Below are the code and all the weights of a small trained network. Each question names an input and a target symbol and asks about switching units off, where a switched-off unit gives its printed mean instead of its output.

import numpy as np


def w(rows, s, z=0):
    codes = np.array(rows[::2]) - 128.0
    scale = np.full(codes.shape[1], s)
    scale[-1] = z or s
    return codes * scale


def norm(h):
    return h / np.sqrt((h * h).mean(-1, keepdims=True) + 1e-5)


def f(y):
    return y / 2 * (1 + np.tanh(0.7978845608 * (y + 0.044715 * y**3)))


def softmax(a):
    e = np.exp(a - a.max(-1, keepdims=True))
    return e / e.sum(-1, keepdims=True)


def log_softmax(a):
    a = a - a.max(-1, keepdims=True)
    return a - np.log(np.exp(a).sum(-1, keepdims=True))


def net(x, mask):
    ids = ['ΞΠΦβγδεζ'.index(c) for c in x.split()]
    T = len(ids)
    res = E[ids] + P[:T]
    u = 0
    for l in range(3):
        q, k, v = (norm(res) @ M[l].T for M in (Q, K, V))
        z = softmax(np.where(np.tri(T) > 0, q @ k.T / 3**0.5, -1e9)) @ v
        res = res + np.where(mask[u], z, O[l][:, -1]) @ O[l][:, :-1]
        u += 1
        y = f(norm(res) @ A[l][:, :-1].T + A[l][:, -1])
        res = res + np.where(mask[u : u + 8], y, B[l][:, -1]) @ B[l][:, :-1]
        u += 8
    return log_softmax(norm(res)[-1] @ U[:, :-1].T + U[:, -1])


Q, K, V, O, A, B = {}, {}, {}, {}, {}, {}
E = w([
[87,169,165,69,192,47],'Ξ',
[103,141,27,139,164,178],'Π',
[98,73,160,105,120,70],'Φ',
[90,71,137,156,131,63],'β',
[100,63,119,149,145,86],'γ',
[112,175,109,117,181,113],'δ',
[132,192,163,68,1,118],'ε',
[193,72,197,74,165,90],'ζ',
],0.0075)
P = w([
[119,127,187,169,116,173],'0',
[2,165,81,93,200,83],'1',
[191,76,82,151,153,98],'2',
[134,244,82,242,130,110],'3',
[65,88,26,32,43,44],'4',
[205,89,61,131,153,146],'5',
[133,246,105,227,151,116],'6',
],0.0061)
Q[0] = w([
[198,35,139,4,131,163],'0.h1',
[87,142,114,131,245,19],'0.h1',
[155,201,175,120,55,159],'0.h1',
],0.0046)
K[0] = w([
[64,115,254,195,175,77],'0.h1',
[204,120,170,28,103,148],'0.h1',
[93,74,48,135,192,70],'0.h1',
],0.006)
V[0] = w([
[132,178,131,127,2,197],'0.h1',
[33,100,89,155,61,80],'0.h1',
[29,153,63,141,211,158],'0.h1',
],0.0033)
O[0] = w([
[154,227,146,57,2,152,3],'0.h1',
[53,64,159,115,93,121,121],'0.h1',
[59,110,35,229,117,100,96],'0.h1',
],0.0037,0.0026)
A[0] = w([
[139,123,185,122,153,16,138],'0.n1',
[53,234,124,216,109,120,3],'0.n2',
[116,175,155,180,56,119,67],'0.n3',
[147,109,180,203,216,118,96],'0.n4',
[145,145,117,195,129,55,208],'0.n5',
[197,128,179,89,196,22,206],'0.n6',
[4,76,149,152,3,176,168],'0.n7',
[11,115,108,61,124,102,96],'0.n8',
],0.0048,0.002)
B[0] = w([
[161,172,82,131,68,193,208],'0.n1',
[69,120,142,63,2,179,141],'0.n2',
[180,153,161,85,208,177,118],'0.n3',
[100,242,162,133,184,75,182],'0.n4',
[172,204,166,113,147,213,187],'0.n5',
[153,123,59,217,93,194,254],'0.n6',
[185,190,111,100,248,45,136],'0.n7',
[36,117,141,109,38,17,159],'0.n8',
],0.0046,0.0057)
Q[1] = w([
[148,178,149,200,133,158],'1.h1',
[193,159,191,96,197,126],'1.h1',
[103,117,74,133,2,116],'1.h1',
],0.0074)
K[1] = w([
[33,114,74,94,89,99],'1.h1',
[149,192,94,82,141,2],'1.h1',
[173,89,154,92,59,210],'1.h1',
],0.0068)
V[1] = w([
[189,178,70,186,170,36],'1.h1',
[135,85,171,112,106,183],'1.h1',
[151,153,2,112,130,112],'1.h1',
],0.0046)
O[1] = w([
[147,104,168,164,24,106,253],'1.h1',
[211,126,157,170,211,103,41],'1.h1',
[93,132,103,252,41,85,158],'1.h1',
],0.0044,0.0028)
A[1] = w([
[18,155,85,52,105,82,186],'1.n1',
[237,106,130,174,140,223,137],'1.n2',
[100,232,82,174,158,239,72],'1.n3',
[86,76,140,218,193,122,117],'1.n4',
[129,143,45,224,156,146,71],'1.n5',
[111,41,79,128,131,176,130],'1.n6',
[127,127,236,154,223,150,4],'1.n7',
[148,122,170,158,186,255,6],'1.n8',
],0.0056,0.0023)
B[1] = w([
[59,77,168,118,83,15,253],'1.n1',
[14,150,122,120,81,70,231],'1.n2',
[135,53,199,169,77,138,245],'1.n3',
[121,209,127,82,73,152,173],'1.n4',
[155,99,160,78,94,95,240],'1.n5',
[189,220,191,128,114,114,150],'1.n6',
[254,115,37,157,132,168,120],'1.n7',
[97,153,88,173,86,176,127],'1.n8',
],0.0054,0.0033)
Q[2] = w([
[35,167,253,132,146,237],'2.h1',
[218,100,39,108,51,89],'2.h1',
[176,183,117,128,102,187],'2.h1',
],0.0068)
K[2] = w([
[82,170,34,110,2,131],'2.h1',
[164,87,249,136,236,214],'2.h1',
[129,178,153,110,132,202],'2.h1',
],0.0065)
V[2] = w([
[95,186,233,167,195,13],'2.h1',
[120,187,194,30,116,179],'2.h1',
[131,181,103,193,3,83],'2.h1',
],0.0048)
O[2] = w([
[120,127,175,81,254,173,233],'2.h1',
[74,243,130,180,107,179,100],'2.h1',
[187,162,40,95,143,102,252],'2.h1',
],0.0065,0.0032)
A[2] = w([
[150,134,164,118,174,161,39],'2.n1',
[225,200,94,158,146,168,121],'2.n2',
[21,240,167,129,50,203,90],'2.n3',
[194,172,73,221,111,226,7],'2.n4',
[136,114,156,183,151,224,12],'2.n5',
[160,182,113,102,175,114,91],'2.n6',
[137,244,98,172,132,182,34],'2.n7',
[38,49,159,2,192,114,4],'2.n8',
],0.0058,0.0038)
B[2] = w([
[120,133,59,123,57,53,76],'2.n1',
[86,172,139,152,179,184,255],'2.n2',
[107,62,116,94,134,184,210],'2.n3',
[145,188,163,159,133,12,210],'2.n4',
[185,133,121,254,47,66,83],'2.n5',
[103,114,96,178,82,159,124],'2.n6',
[140,158,198,86,99,89,172],'2.n7',
[64,186,62,90,86,43,254],'2.n8',
],0.0078,0.0021)
U = w([
[36,129,111,49,163,26,106],'Ξ',
[86,74,41,204,19,73,253],'Π',
[222,36,190,79,162,85,179],'Φ',
[208,100,56,112,206,89,74],'β',
[160,119,65,146,254,188,147],'γ',
[66,30,195,203,103,191,9],'δ',
[108,195,202,49,62,217,13],'ε',
[182,242,182,229,161,97,140],'ζ',
],0.0076,0.0021)

Each question gives the input, a string of symbols that net reads in full, and the target symbol t.
The units are the heads (3 rows each of Q, K, V and O) and the neurons (one row each of A and B). Each row of codes is followed by its name. A weight is (code - 128) times the scale printed after its matrix; where a second scale follows, it is the last column's (O, A, B and U).
mask holds one flag per unit, layer by layer, with each layer's heads first. A switched-off unit (its flag False) gives its mean, the last column of its rows in O or B, instead of its output. The means were averaged over made-up inputs and are rounded, as every weight is.
A unit's drop is (log p(t) with every unit on - log p(t) with that unit switched off) / (log p(t) with every unit on - log p(t) with every unit switched off).
The circuit of an input: a set's keep is (log p(t) with only the set's units on - log p(t) with every unit switched off) / (log p(t) with every unit on - log p(t) with every unit switched off). Starting from the 12 units with the biggest drops (on a tie, the unit counted first), units are removed one at a time, each time the one whose removal leaves the highest keep (on an exact tie, the one counted first), for as long as the keep stays at least 0.8.
units of the circuit, in order: the units of the circuit, biggest drop first
most important unit: the unit with the biggest drop
top k neurons: the k neurons with the biggest drops, biggest first
top k neurons in layer l: the k neurons of layer l with the biggest drops, biggest first
input β ζ ζ, target Ξ: units of the circuit, in order : (1.n2 2.h1 2.n8)
input δ Ξ ζ, target ζ: top 4 neurons in layer 0 : (0.n6 0.n4 0.n2 0.n8)
input γ γ ζ β γ ζ Φ, target ζ: top 4 neurons in layer 1 : (1.n1 1.n2 1.n3 1.n6)
input ζ δ δ, target Π: units of the circuit, in order : (1.h1)
input γ Π β ζ ζ Π Π, target Π: units of the circuit, in order : (2.h1 1.n3)
input Φ Ξ ζ, target δ: units of the circuit, in order : (1.h1 2.h1)
input ζ ζ Ξ Ξ Ξ ζ ε, target ε: units of the circuit, in order : (2.n3 0.n3)
input Φ ε Ξ Ξ, target ε: units of the circuit, in order : (0.n2 2.n8 2.n3)
input ζ Φ δ Ξ Φ Ξ, target Π: units of the circuit, in order : (1.n7 1.h1 2.h1 0.n6)
input ε ζ ζ, target ε: top 4 neurons : (1.n2 0.n6 2.n3 1.n1)
input γ ζ ζ β, target ζ: top 2 neurons : (1.n2 1.n1)
input Ξ Ξ Π, target γ: top 3 neurons : (0.n6 1.n1 1.n6)
input Π Φ ζ Ξ γ Ξ, target β: top 2 neurons in layer 1 : (1.n5 1.n6)
input β ζ γ, target Ξ: top 3 neurons in layer 0 : (0.n6 0.n7 0.n4)
input ζ Φ Ξ γ, target ζ: top 3 neurons in layer 1 : (1.n2 1.n1 1.n3)
input Ξ β Ξ γ, target γ: top 4 neurons : (0.n6 1.n1 1.n2 0.n8)
input Φ ζ Φ, target δ: top 2 neurons : (0.n6 1.n1)
input Φ γ ζ, target δ: top 3 neurons : (1.n2 0.n6 1.n1)
input ζ ζ ζ, target Π: most important unit : 1.h1
input Ξ δ ζ ζ ζ δ, target γ: most important unit : 1.n1
input δ Π δ Φ ε δ, target ζ: top 4 neurons in layer 0 : (0.n2 0.n4 0.n8 0.n6)
input ε Π Ξ Π Π Π, target ε: top 2 neurons : (0.n6 2.n3)
input δ ζ ζ, target ζ: top 3 neurons in layer 0 : (0.n6 0.n4 0.n2)
input δ ζ Ξ, target ζ: top 2 neurons in layer 1 : (1.n1 1.n8)
